Moves between points:
q136 z q976
q136 e q879
q136 m q393
q136 r q313
q136 c q869
q136 s q992
q957 z q198
q957 e q718
q957 r q705
q957 c q498
q957 s q750
q455 z q44
q455 e q454
q455 m q32
q455 r q614
q455 s q869
q874 z q531
q874 e q174
q874 r q907
q874 c q473
q874 s q67
q480 z q900
q480 e q32
q480 m q631
q480 r q640
q480 c q614
q480 s q313
q436 z q882
q436 e q89
q436 m q582
q436 r q85
q436 s q409
q93 z q589
q93 e q992
q93 m q837
q93 r q972
q93 c q86
q93 s q360
q879 z q268
q879 e q568
q879 m q246
q879 r q136
q879 c q838
q879 s q84
q89 z q794
q89 e q926
q89 m q360
q89 r q436
q89 s q614
q704 z q853
q704 e q242
q704 r q67
q704 c q831
q704 s q180
q808 z q579
q808 e q831
q808 m q67
q808 r q456
q808 c q938
q808 s q47
q166 z q483
q166 e q245
q166 r q666
q166 c q524
q166 s q174
q669 z q32
q669 e q443
q669 m q321
q669 r q900
q669 c q44
q669 s q976
q880 z q125
q880 e q391
q880 m q11
q880 r q370
q880 s q304
q45 z q174
q45 e q890
q45 r q531
q45 c q940
q45 s q853
q756 z q313
q756 e q976
q756 m q299
q756 r q540
q756 c q770
q756 s q589
q264 z q429
q264 e q873
q264 r q906
q264 c q12
q264 s q718
q443 z q48
q443 e q974
q443 m q468
q443 r q669
q443 c q75
q443 s q268
q364 z q831
q364 e q59
q364 m q853
q364 r q579
q364 c q852
q364 s q16
q498 z q631
q498 e q321
q498 m q957
q498 r q16
q498 c q900
q498 s q299
q631 z q498
q631 e q249
q631 m q198
q631 r q693
q631 c q480
q631 s q602
q321 z q249
q321 e q468
q321 m q718
q321 r q498
q321 c q669
q321 s q789
q664 z q409
q664 e q283
q664 m q974
q664 r q75
q664 s q517
q870 z q936
q870 e q938
q870 m q456
q870 r q360
q870 c q926
q870 s q32
q750 z q245
q750 e q347
q750 r q483
q750 c q299
q750 s q890
q516 z q391
q516 e q86
q516 m q972
q516 r q125
q516 s q436
q762 z q347
q762 e q666
q762 r q245
q762 c q393
q762 s q907
q944 z q574
q944 e q180
q944 r q22
q944 c q47
q944 s q666
q640 z q974
q640 e q480
q640 m q693
q640 r q48
q640 c q409
q640 s q568
q940 z q235
q940 e q122
q940 m q45
q940 r q810
q940 c q937
q940 s q364
q837 z q122
q837 e q946
q837 m q237
q837 r q235
q837 c q93
q837 s q410
q705 z q180
q705 e q957
q705 r q574
q705 c q16
q705 s q483
q907 z q335
q907 e q874
q907 r q237
q907 c q946
q907 s q429
q838 z q167
q838 e q277
q838 m q879
q838 r q869
q838 s q125
q614 z q283
q614 e q455
q614 m q480
q614 r q409
q614 s q979
q882 z q436
q882 e q794
q882 m q852
q882 r q304
q882 s q664
q524 z q724
q524 e q602
q524 m q166
q524 r q246
q524 c q568
q524 s q235
q531 z q874
q531 e q45
q531 r q335
q531 c q810
q531 s q873
q242 z q906
q242 e q429
q242 r q704
q242 c q410
q242 s q198
q724 z q524
q724 e q299
q724 m q483
q724 r q546
q724 c q540
q724 s q940
q22 z q718
q22 e q944
q22 r q198
q22 c q249
q22 s q762
q546 z q246
q546 e q724
q546 m q110
q546 r q789
q546 c q268
q546 s q810
q992 z q942
q992 e q84
q992 m q946
q992 r q93
q992 c q19
q992 s q870
q454 z q75
q454 e q409
q454 m q48
q454 r q455
q454 s q838
q906 z q242
q906 e q264
q906 r q853
q906 c q59
q906 s q957
q237 z q890
q237 e q907
q237 r q174
q237 c q837
q237 s q242
q410 z q59
q410 e q456
q410 m q242
q410 r q831
q410 c q360
q410 s q631
q831 z q364
q831 e q410
q831 m q704
q831 r q808
q831 c q582
q831 s q693
q16 z q693
q16 e q498
q16 m q705
q16 r q468
q16 c q974
q16 s q724
q277 z q517
q277 e q979
q277 m q568
q277 r q838
q277 s q516
q44 z q455
q44 e q75
q44 m q669
q44 r q283
q44 s q709
q11 z q84
q11 e q937
q11 m q810
q11 r q942
q11 c q880
q11 s q109
q19 z q370
q19 e q125
q19 m q992
q19 r q86
q19 s q926
q974 z q640
q974 e q900
q974 m q16
q974 r q443
q974 c q664
q974 s q540
q86 z q387
q86 e q19
q86 m q93
q86 r q516
q86 s q89
q180 z q705
q180 e q198
q180 r q944
q180 c q693
q180 s q166
q568 z q540
q568 e q313
q568 m q524
q568 r q879
q568 c q277
q568 s q972
q602 z q299
q602 e q393
q602 m q245
q602 r q524
q602 c q313
q602 s q837
q720 z q926
q720 e q304
q720 m q936
q720 r q794
q720 s q44
q873 z q67
q873 e q853
q873 r q264
q873 c q579
q873 s q574
q85 z q304
q85 e q436
q85 m q938
q85 r q926
q85 s q454
q946 z q50
q946 e q473
q946 m q907
q946 r q837
q946 c q992
q946 s q456
q59 z q410
q59 e q12
q59 m q906
q59 r q364
q59 c q790
q59 s q498
q299 z q602
q299 e q789
q299 m q750
q299 r q724
q299 c q756
q299 s q122
q245 z q750
q245 e q762
q245 r q166
q245 c q602
q245 s q237
q409 z q664
q409 e q614
q409 m q640
q409 r q454
q409 s q277
q429 z q264
q429 e q67
q429 r q242
q429 c q456
q429 s q22
q853 z q704
q853 e q906
q853 r q873
q853 c q364
q853 s q705
q12 z q456
q12 e q579
q12 m q264
q12 r q59
q12 c q936
q12 s q321
q936 z q870
q936 e q109
q936 m q12
q936 r q790
q936 c q720
q936 s q669
q579 z q808
q579 e q364
q579 m q873
q579 r q12
q579 c q109
q579 s q468
q540 z q568
q540 e q756
q540 m q724
q540 r q268
q540 c q517
q540 s q937
q972 z q937
q972 e q93
q972 m q235
q972 r q84
q972 c q516
q972 s q582
q32 z q669
q32 e q48
q32 m q249
q32 r q480
q32 c q455
q32 s q136
q938 z q109
q938 e q582
q938 m q808
q938 r q870
q938 c q85
q938 s q48
q84 z q11
q84 e q972
q84 m q473
q84 r q992
q84 c q125
q84 s q938
q304 z q85
q304 e q882
q304 m q109
q304 r q720
q304 s q75
q810 z q473
q810 e q940
q810 m q531
q810 r q50
q810 c q11
q810 s q579
q268 z q879
q268 e q540
q268 m q546
q268 r q976
q268 c q167
q268 s q11
q976 z q136
q976 e q268
q976 m q789
q976 r q756
q976 c q709
q976 s q942
q122 z q837
q122 e q50
q122 m q890
q122 r q940
q122 c q589
q122 s q59
q47 z q468
q47 e q693
q47 m q944
q47 r q249
q47 c q48
q47 s q246
q125 z q880
q125 e q516
q125 m q84
q125 r q19
q125 s q85
q937 z q972
q937 e q589
q937 m q940
q937 r q11
q937 c q391
q937 s q852
q790 z q360
q790 e q936
q790 m q59
q790 r q852
q790 c q794
q790 s q900
q198 z q957
q198 e q22
q198 r q180
q198 c q631
q198 s q245
q789 z q393
q789 e q546
q789 m q347
q789 r q299
q789 c q976
q789 s q50
q246 z q546
q246 e q524
q246 m q666
q246 r q393
q246 c q879
q246 s q473
q75 z q454
q75 e q664
q75 m q443
q75 r q44
q75 s q167
q852 z q582
q852 e q790
q852 m q364
q852 r q109
q852 c q882
q852 s q974
q347 z q762
q347 e q110
q347 r q750
q347 c q789
q347 s q335
q589 z q93
q589 e q942
q589 m q122
q589 r q937
q589 c q387
q589 s q790
q109 z q938
q109 e q852
q109 m q579
q109 r q936
q109 c q304
q109 s q443
q48 z q443
q48 e q640
q48 m q47
q48 r q32
q48 c q454
q48 s q879
q110 z q666
q110 e q483
q110 r q347
q110 c q546
q110 s q531
q335 z q907
q335 e q531
q335 r q890
q335 c q50
q335 s q264
q942 z q992
q942 e q11
q942 m q50
q942 r q589
q942 c q370
q942 s q936
q582 z q852
q582 e q360
q582 m q831
q582 r q938
q582 c q436
q582 s q640
q360 z q790
q360 e q870
q360 m q410
q360 r q582
q360 c q89
q360 s q480
q391 z q516
q391 e q387
q391 m q937
q391 r q880
q391 s q882
q387 z q86
q387 e q370
q387 m q589
q387 r q391
q387 s q794
q468 z q47
q468 e q16
q468 m q574
q468 r q321
q468 c q443
q468 s q546
q718 z q22
q718 e q574
q718 r q957
q718 c q321
q718 s q347
q370 z q19
q370 e q880
q370 m q942
q370 r q387
q370 s q720
q456 z q12
q456 e q808
q456 m q429
q456 r q410
q456 c q870
q456 s q249
q979 z q770
q979 e q869
q979 m q313
q979 r q277
q979 s q86
q283 z q614
q283 e q44
q283 m q900
q283 r q664
q283 s q770
q174 z q45
q174 e q237
q174 r q874
q174 c q235
q174 s q704
q709 z q869
q709 e q167
q709 m q976
q709 r q770
q709 s q370
q313 z q756
q313 e q136
q313 m q602
q313 r q568
q313 c q979
q313 s q93
q900 z q480
q900 e q669
q900 m q498
q900 r q974
q900 c q283
q900 s q756
q249 z q321
q249 e q47
q249 m q22
q249 r q631
q249 c q32
q249 s q393
q794 z q89
q794 e q720
q794 m q790
q794 r q882
q794 s q283
q393 z q789
q393 e q246
q393 m q762
q393 r q602
q393 c q136
q393 s q946
q517 z q277
q517 e q770
q517 m q540
q517 r q167
q517 s q391
q235 z q940
q235 e q837
q235 m q174
q235 r q473
q235 c q972
q235 s q831
q483 z q166
q483 e q750
q483 r q110
q483 c q724
q483 s q45
q890 z q237
q890 e q335
q890 r q45
q890 c q122
q890 s q906
q926 z q720
q926 e q85
q926 m q870
q926 r q89
q926 s q455
q666 z q110
q666 e q166
q666 r q762
q666 c q246
q666 s q874
q50 z q946
q50 e q810
q50 m q335
q50 r q122
q50 c q942
q50 s q12
q167 z q838
q167 e q517
q167 m q268
q167 r q709
q167 s q880
q67 z q873
q67 e q704
q67 r q429
q67 c q808
q67 s q944
q770 z q979
q770 e q709
q770 m q756
q770 r q517
q770 s q387
q869 z q709
q869 e q838
q869 m q136
q869 r q979
q869 s q19
q574 z q944
q574 e q705
q574 r q718
q574 c q468
q574 s q110
q693 z q16
q693 e q631
q693 m q180
q693 r q47
q693 c q640
q693 s q524
q473 z q810
q473 e q235
q473 m q874
q473 r q946
q473 c q84
q473 s q808

The rows follow the links: the fewer symbols apart two points are, the more alike their rows tend to be.

Named rows; a name shown again gets a slightly different row:
q579
2,37,2,71,-26,-24,2,38,70,-7,-50,12,-70,35,-45,40,-25,-28,76,9,1,-18,12,27,-45,-21,-11,47,47,-52,-5,23,16,-53,43,-46,3,26,-5,-18,-66,-7,68,-31,12,16
q245
-24,-3,-6,-16,-9,27,-15,8,-51,22,36,-10,59,-61,54,-69,-12,31,-19,-21,-80,-6,-16,-88,7,15,9,-38,-7,68,58,-5,28,-14,-7,21,-14,-34,-30,23,36,39,-68,22,-63,-34
q47
65,-2,11,-4,16,-51,12,-35,19,-9,-17,-23,-47,-36,27,-27,-52,61,5,11,-45,41,82,35,48,-11,6,-26,-25,42,108,41,-41,-3,33,-16,-72,-57,3,17,-15,14,16,61,-27,-23
q48
66,-32,13,-29,39,-50,17,-53,13,-16,-19,-32,-36,-20,9,10,-22,51,-23,18,1,42,76,78,60,1,3,-20,-45,20,73,23,-77,36,11,-13,-54,-48,24,24,9,-11,-2,62,0,-10
q45
-33,21,4,69,-13,40,-31,35,2,15,14,45,9,7,-49,17,-35,-24,46,9,-41,-26,-50,-72,-38,-37,19,6,44,-28,-36,13,60,-40,8,0,38,27,-32,-20,-69,53,4,-69,-32,24
q906
-26,19,1,64,-48,10,-3,86,16,45,-25,31,27,0,18,-39,37,-27,70,-1,-41,-49,-43,-87,-46,-15,0,53,66,8,-40,-19,45,-72,27,-33,20,41,3,-18,-8,-14,44,0,-19,1
q180
46,-41,24,37,12,-12,-18,6,-13,40,-23,19,33,-52,17,-37,-14,59,25,41,-93,7,27,-56,43,-43,28,5,-11,52,60,18,-27,-27,37,-22,-47,-42,-8,-1,-23,40,2,74,-67,-21
q942
-67,62,-32,-12,-32,23,9,11,20,-54,26,-30,-34,40,-27,31,-1,-70,2,-57,57,-16,-36,42,-72,53,-30,-8,36,-39,-37,-7,45,5,-36,23,47,45,-1,-1,17,-22,-8,-85,48,11
q167
-6,32,-5,-52,10,0,9,-25,-2,-43,12,17,-25,20,-63,116,-29,-14,-44,5,55,21,0,68,-31,-3,-21,24,-71,-82,-28,23,5,49,-40,28,-10,-2,11,2,-11,-36,-27,-65,66,4
q122
-59,28,-6,22,-38,48,-18,62,-7,7,23,25,28,2,-19,-6,25,-60,23,-20,2,-42,-75,-80,-53,-3,4,16,55,-19,-78,-11,66,-32,-20,20,55,46,-22,-10,-1,11,-18,-61,-14,17
q880
-21,33,-2,4,11,-4,-2,-35,32,-46,19,3,-48,61,-75,86,-29,-32,-9,-8,78,8,-14,80,-25,10,-16,-10,-2,-74,-51,13,5,27,-38,20,41,26,4,-12,-43,-11,6,-86,54,30
q568
36,-52,30,-30,70,0,-19,-85,-59,-4,21,16,44,-21,-20,17,-28,46,-60,37,-11,40,1,-14,60,-30,28,-43,-71,25,16,18,-40,66,-17,23,-17,-37,-1,-4,-12,44,-77,12,-29,-3
q335
-69,76,-32,38,-56,25,-8,51,30,-18,18,-17,-29,6,-11,-17,-21,-46,37,-63,-31,-35,-37,-21,-68,41,-14,-17,68,-23,22,5,76,-58,-15,16,39,22,-46,1,-1,14,-7,-71,-12,-10
q237
-27,-14,2,37,-1,23,-17,-5,-19,19,38,-20,33,-20,46,-90,0,9,33,-30,-48,-18,-30,-79,34,13,17,-57,61,74,25,-7,27,-22,7,9,42,-13,-32,-3,24,72,-30,6,-73,5
q944
48,-7,5,28,-8,-45,7,-15,24,7,-14,-13,-32,-47,33,-40,-60,47,28,9,-79,20,69,-1,37,-12,7,-22,-14,45,119,37,-24,-36,36,-15,-57,-47,-18,20,-23,25,4,52,-45,-19
q75
19,21,3,-40,7,-13,16,2,27,-12,-44,20,-35,17,-40,104,-1,-13,-11,33,67,17,28,79,-16,-17,-11,55,-65,-70,-21,0,-29,23,-5,-13,-38,13,33,-2,-12,-77,26,-11,77,-6
q790
-17,-5,7,20,-9,18,5,65,9,39,-26,31,32,30,6,-12,82,-42,32,27,36,-33,-46,-30,-20,-18,3,68,43,-25,-101,-32,2,-35,11,-37,35,70,33,-28,17,-58,69,4,26,24
q808
48,-29,11,69,11,-49,0,-47,48,-3,-14,-45,-70,15,21,-57,-34,32,49,-9,-21,9,61,34,58,-12,19,-50,45,50,73,18,-38,-11,39,-33,-4,-23,-6,-1,-42,49,50,39,-43,17
q756
-46,24,-10,-70,-16,47,1,40,-46,14,6,40,62,-12,-10,59,23,-30,-46,1,18,-13,-60,-26,-59,1,-8,45,-52,-49,-62,-16,52,12,-35,34,7,29,8,2,26,-40,-44,-40,38,-22
q937
-21,-6,20,28,20,29,-21,2,-11,-4,15,59,18,45,-71,62,-9,-38,8,20,23,-15,-62,-16,-25,-47,14,28,14,-67,-103,4,27,18,-28,14,47,35,-6,-31,-64,27,4,-79,15,41
q976
-49,65,-36,-74,-38,36,15,26,-6,-41,21,2,-8,-12,-12,61,-5,-27,-36,-42,32,5,-13,34,-68,47,-32,16,-34,-59,1,1,41,11,-37,39,-9,6,-8,28,40,-54,-42,-60,48,-27
q67
39,-15,5,83,-1,-38,3,-18,44,-3,-5,-36,-51,0,12,-66,-49,34,60,-8,-54,-2,54,7,30,-3,8,-42,52,44,71,23,-22,-38,39,-28,-3,-20,-24,-4,-43,48,42,34,-63,8
q85
54,-59,25,8,49,-49,12,-83,32,-30,-17,-36,-55,48,-7,-13,-7,23,-2,4,54,27,67,85,69,-5,4,-39,2,29,8,1,-82,40,16,-21,0,-15,31,-8,-9,2,49,42,9,37
q900
-13,8,-6,-55,-27,27,8,83,-13,47,-46,48,66,-21,12,38,84,-18,-13,32,17,-15,-32,-32,-41,-13,-15,81,-49,-41,-54,-17,11,-18,-7,-17,-16,37,36,1,28,-86,14,35,45,-34
q852
23,-25,23,52,10,1,-15,33,7,29,-37,45,8,42,-52,29,31,-27,46,59,35,-15,-19,-17,-9,-66,17,69,18,-44,-86,-4,-20,-12,20,-41,18,34,23,-42,-60,-18,76,-3,19,44
q370
-52,29,-32,-32,-3,22,18,-8,19,-47,20,-24,-40,61,-19,45,15,-50,-26,-37,82,-19,-21,65,-40,58,-29,-4,14,-51,-49,-19,21,23,-43,33,50,41,4,3,42,-37,7,-69,67,6
q109
14,17,-4,52,-12,-26,19,21,72,-16,-34,2,-80,62,-53,59,-10,-36,49,11,42,-6,16,58,-25,-13,-11,39,31,-61,-38,8,-15,-23,11,-39,19,37,17,-22,-57,-23,84,-31,38,33
q853
-6,-3,-2,89,-28,0,-25,72,31,41,-33,45,7,7,-33,-2,-1,-16,84,42,-34,-22,-21,-66,-31,-60,19,49,50,-26,-41,14,30,-64,29,-36,10,17,-9,-20,-58,20,48,-14,-33,10
q770
-37,20,-5,-81,2,44,-5,20,-35,2,-1,30,55,-3,-18,67,47,-28,-55,15,56,-4,-52,-5,-51,8,-15,38,-61,-51,-74,-20,17,41,-46,39,9,33,19,13,37,-56,-38,-42,59,-8
q235
13,-49,32,65,57,5,-37,-58,-26,9,32,0,14,6,-17,-50,-33,33,18,5,-25,2,-15,-47,59,-35,38,-62,35,62,-7,6,-17,18,0,11,15,-20,-30,-23,-39,106,-23,-7,-72,27

Each walk starts at a row. The symbols on each line, taken left to right, move it on to the next point.
Each answer is a row, close to the row of the point it stands for.
start 33,-73,45,9,78,3,-17,-99,-33,-14,23,-6,5,44,-38,1,6,15,-29,21,51,22,-9,13,78,-22,30,-60,-15,29,-43,-2,-61,80,-22,15,29,-14,14,-28,-22,59,-20,1,-17,48
m s z r s -> 30,33,-18,-28,-23,-29,17,23,34,-3,-50,30,-39,0,-53,94,-17,-6,-13,31,22,10,32,70,-50,-31,-23,66,-57,-90,7,24,1,-15,8,-23,-47,1,21,5,-30,-69,39,-13,70,-5
r m z m r c -> 24,-47,5,-30,2,-5,21,22,-31,51,-16,-8,60,-56,77,-84,47,40,-11,17,-41,-6,14,-60,34,-2,6,6,-20,75,38,-22,-34,-10,25,-7,-35,-27,14,20,52,-20,-1,111,-26,-27
start 58,-96,36,19,67,-34,-6,-59,-5,19,-24,10,5,46,-1,-20,33,38,-5,46,49,14,20,24,89,-32,16,-9,-12,25,-35,-14,-85,47,13,-23,17,4,39,-21,-16,22,55,63,-9,39
r m z c e -> 28,-45,23,26,36,-13,-7,10,8,14,-32,46,12,50,-55,55,39,-16,16,42,62,-9,-24,21,2,-56,17,61,10,-55,-96,-14,-30,17,6,-28,12,42,40,-37,-45,-30,70,-13,37,32
r m s r s r m -> -62,51,-18,-34,-36,52,-9,69,-39,26,13,35,55,-45,-5,34,17,-25,-27,-4,-25,-11,-72,-74,-72,-3,-14,44,-25,-39,-25,-16,72,-19,-20,30,11,11,-19,20,23,-26,-52,-42,5,-31
start -66,50,-15,-16,-46,42,-19,84,-21,25,26,29,52,-46,-2,11,2,-18,5,-9,-56,-22,-49,-77,-67,3,-7,39,-1,-24,-16,1,77,-43,-13,21,0,5,-27,10,5,-8,-53,-38,-11,-34
e c c r m m c e -> -60,93,-42,-45,-59,29,5,41,-5,-32,18,-3,-11,-22,-7,44,-21,-38,-25,-46,-13,-16,-15,5,-83,40,-30,8,-16,-41,12,10,61,-23,-28,37,-12,10,-21,30,34,-40,-53,-64,36,-45
r r z s e -> -20,-34,13,18,25,29,-15,-27,-46,15,43,-41,42,-8,40,-103,20,5,3,-38,-25,-6,-30,-71,50,26,26,-62,57,91,-7,-24,12,1,-11,25,47,-6,-28,-12,28,72,-37,15,-62,12
start 21,2,6,15,16,-27,21,-4,52,-19,-39,7,-49,67,-45,71,8,-33,20,10,81,1,10,88,-20,-16,-5,39,8,-68,-58,-4,-29,5,12,-33,14,28,33,-18,-33,-44,74,-14,61,32
m s r m c r e c m -> -13,57,-25,-71,-50,-3,37,60,20,1,-44,6,-11,-11,13,58,35,-32,-13,-15,24,-11,14,52,-65,40,-32,66,-34,-51,4,-13,14,-22,-2,-11,-29,27,25,17,43,-102,24,3,75,-21
c r m c r e -> -13,-8,0,-62,-6,19,23,48,-21,39,-34,36,50,-5,5,45,77,-14,-36,31,57,-7,-31,5,-33,-17,-10,80,-50,-38,-64,-25,-11,20,-5,-14,-4,36,42,0,29,-87,23,25,59,-14
start 27,-75,23,9,31,-13,12,-18,-4,30,-10,-17,25,20,65,-99,82,18,16,15,20,-14,3,-22,62,5,24,-14,32,75,-20,-36,-57,9,17,-25,22,-1,34,-20,43,7,39,87,-11,20
m e e e c m s -> 55,-68,27,11,35,-16,-8,-3,-24,40,-20,24,34,-39,14,-30,-4,63,6,55,-50,22,25,-40,63,-49,19,2,-46,41,40,8,-51,11,38,-31,-53,-39,7,-9,-26,24,3,84,-47,-13
r r e r e r -> 25,-3,-16,-42,-15,-28,33,-10,1,-4,-15,-49,-9,-42,83,-61,6,31,-20,-24,-29,13,62,17,18,45,-6,-28,-21,71,90,5,-17,-13,16,-18,-46,-28,8,39,68,-18,2,70,-1,-45
start 15,-51,5,36,6,-7,-5,13,-4,39,-5,-16,28,-7,60,-122,53,17,31,0,-25,-26,-3,-51,52,2,12,-16,53,94,1,-29,-37,-24,24,-26,21,3,8,-11,26,25,35,76,-42,6
s r s z r r e e -> -23,35,11,3,-9,35,-25,43,-32,20,7,67,49,-21,-78,81,-29,-6,-15,27,-31,-3,-53,-55,-44,-55,-3,38,-42,-72,-34,17,52,-1,-19,24,-12,1,-21,-9,-51,12,-45,-79,-3,-11
z r z s s z r c -> 25,-22,-6,0,12,-31,31,-40,30,-13,-1,-68,-41,33,73,-77,31,7,17,-31,30,7,49,51,46,60,-5,-49,41,70,33,-24,-61,7,18,-29,18,-9,16,13,62,-5,43,69,-3,12
start -18,9,-15,11,0,-3,1,-49,6,-41,57,-79,-52,4,48,-73,-23,6,6,-56,-6,-7,16,9,20,60,-2,-98,58,68,51,0,15,0,-14,21,35,-21,-26,22,50,56,-34,-10,-30,0
e m s s c c s m -> 24,18,0,-8,20,-13,-12,-65,-16,-39,32,-36,-33,-31,-10,18,-83,50,-35,-20,-38,39,46,33,40,21,-5,-64,-40,22,97,42,-5,33,-10,33,-26,-58,-23,19,-14,45,-65,-11,-27,-15
r r m e s -> -35,21,-12,33,-21,8,-4,-22,10,-26,36,-62,-31,-13,42,-84,-29,-3,22,-63,-32,-5,14,-16,15,57,-8,-88,68,68,72,9,35,-23,-4,23,20,-13,-38,22,22,57,-31,-12,-52,-7
start 30,-64,22,48,63,-2,-26,-86,-38,-7,30,-13,9,25,-23,-24,-16,29,-13,20,23,19,-16,-10,84,-33,31,-60,6,35,-30,5,-32,59,-5,9,34,-4,-20,-16,-35,78,-24,3,-53,42
z z z e r r z -> 14,-16,5,24,49,-22,-1,-108,4,-54,41,-44,-57,33,-18,-19,-59,29,-9,-26,27,30,33,60,58,21,7,-91,17,17,31,21,-33,49,-12,19,22,-19,-11,-9,-16,62,-12,-17,-29,34
s r s e e c r -> 56,-47,10,-49,40,-47,14,-80,9,-22,-10,-22,-35,3,11,12,-10,45,-34,16,41,42,61,82,54,2,-3,-5,-67,11,39,5,-74,52,9,-12,-42,-34,30,6,17,-25,9,52,19,1
